Below are the code and all the weights of a small trained network. Each question names an input and a class and asks about switching units off, where a switched-off unit gives its printed mean instead of its output.

import numpy as np


def w(rows, s, z=0):
    codes = np.array(rows[::2]) - 128.0
    scale = np.full(codes.shape[1], s)
    scale[-1] = z or s
    return codes * scale


def f(y):
    return y / 2 * (1 + np.tanh(0.7978845608 * (y + 0.044715 * y**3)))


def log_softmax(a):
    a = a - a.max(-1, keepdims=True)
    return a - np.log(np.exp(a).sum(-1, keepdims=True))


def net(x, mask):
    res = np.array(x, float).reshape(1, 7) / 4 @ E
    y = f(res @ A[0][:, :-1].T + A[0][:, -1])
    res = res + np.where(mask, y, B[0][:, -1]) @ B[0][:, :-1]
    return log_softmax(res[-1] @ U[:, :-1].T + U[:, -1])


A, B = {}, {}
E = w([
[11,143,199,254],'x0',
[90,105,167,189],'x1',
[232,27,63,228],'x2',
[149,178,242,130],'x3',
[140,186,10,113],'x4',
[93,37,150,116],'x5',
[105,95,146,65],'x6',
],0.0057)
A[0] = w([
[187,223,199,114,212],'N0',
[187,112,185,196,209],'N1',
[54,213,185,92,202],'N2',
[128,255,57,226,163],'N3',
[30,149,159,53,106],'N4',
[151,139,73,183,111],'N5',
[122,131,115,242,57],'N6',
[250,240,105,103,169],'N7',
[187,91,71,174,123],'N8',
[2,112,139,133,147],'N9',
[226,114,116,84,254],'N10',
[171,32,205,203,127],'N11',
[105,5,147,177,75],'N12',
[77,11,163,149,78],'N13',
[42,206,128,136,235],'N14',
[150,93,185,134,173],'N15',
[222,45,124,39,156],'N16',
[138,162,164,36,110],'N17',
],0.01,0.0068)
B[0] = w([
[67,73,185,69,215],'N0',
[25,113,166,229,202],'N1',
[129,64,254,112,254],'N2',
[68,37,73,135,213],'N3',
[226,144,134,153,202],'N4',
[99,62,111,129,157],'N5',
[101,154,32,126,161],'N6',
[99,62,107,126,216],'N7',
[67,70,118,158,182],'N8',
[208,115,162,203,210],'N9',
[58,102,175,69,232],'N10',
[134,178,115,182,203],'N11',
[175,159,45,155,180],'N12',
[169,133,70,154,178],'N13',
[101,50,202,91,247],'N14',
[98,179,132,176,171],'N15',
[50,192,117,116,208],'N16',
[96,133,110,90,175],'N17',
],0.0081,0.0089)
U = w([
[47,236,133,82,88],'0',
[116,79,52,144,157],'1',
[77,233,160,244,89],'2',
[218,65,153,175,88],'3',
[222,253,131,117,3],'4',
[68,116,221,139,229],'5',
],0.011,0.0047)

Each question gives the input, the list of numbers given to net, and the class t.
The units are the neurons (one row each of A and B). Each row of codes is followed by its name. A weight is (code - 128) times the scale printed after its matrix; where a second scale follows, it is the last column's (A, B and U).
mask holds one flag per neuron, in row order. A switched-off neuron (its flag False) gives its mean, the last column of its row in B, instead of its output. The means were averaged over made-up inputs and are rounded, as every weight is.
A unit's drop is (log p(t) with every unit on - log p(t) with that unit switched off) / (log p(t) with every unit on - log p(t) with every unit switched off).
The circuit of an input: a set's keep is (log p(t) with only the set's units on - log p(t) with every unit switched off) / (log p(t) with every unit on - log p(t) with every unit switched off). Starting from the 12 units with the biggest drops (on a tie, the unit counted first), units are removed one at a time, each time the one whose removal leaves the highest keep (on an exact tie, the one counted first), for as long as the keep stays at least 0.8.
units of the circuit, in order: the units of the circuit, biggest drop first
most important unit: the unit with the biggest drop
top k neurons: the k neurons with the biggest drops, biggest first
drop when u is switched off: that unit's drop, to one decimal
input [6,-3,-5,-3,8,-5,-7], class 5: most important unit -> N14
input [-7,-7,0,4,0,6,0], class 0: units of the circuit, in order -> (N16; N2)
input [-5,-4,8,-1,-8,-2,-7], class 5: top 3 neurons -> (N10; N8; N7)
input [-1,-8,7,8,4,2,4], class 0: units of the circuit, in order -> (N2; N16)
input [8,1,1,-6,-1,0,8], class 3: top 2 neurons -> (N9; N16)
input [3,-5,-5,-2,-8,5,2], class 3: units of the circuit, in order -> (N4; N9; N10; N16)
input [3,0,7,4,4,-6,1], class 1: units of the circuit, in order -> (N2; N3)
input [7,-3,6,-4,-2,-5,1], class 2: top 4 neurons -> (N1; N7; N11; N0)
input [-3,-7,0,5,-2,4,3], class 0: top 2 neurons -> (N16; N14)
input [4,6,6,4,5,-1,0], class 1: units of the circuit, in order -> (N3; N2)
input [-8,-1,5,1,-8,8,5], class 0: top 2 neurons -> (N16; N10)
input [7,-4,1,-1,5,-4,1], class 1: top 2 neurons -> (N3; N10)
input [7,1,4,7,-2,-1,5], class 2: drop when N11 is switched off -> 0.1
input [2,-5,-1,-2,7,-8,-2], class 1: units of the circuit, in order -> (N3)
input [-8,0,4,-2,-6,3,7], class 0: drop when N16 is switched off -> 0.3
input [8,-5,7,-8,-5,-1,-4], class 1: drop when N5 is switched off -> 0.2
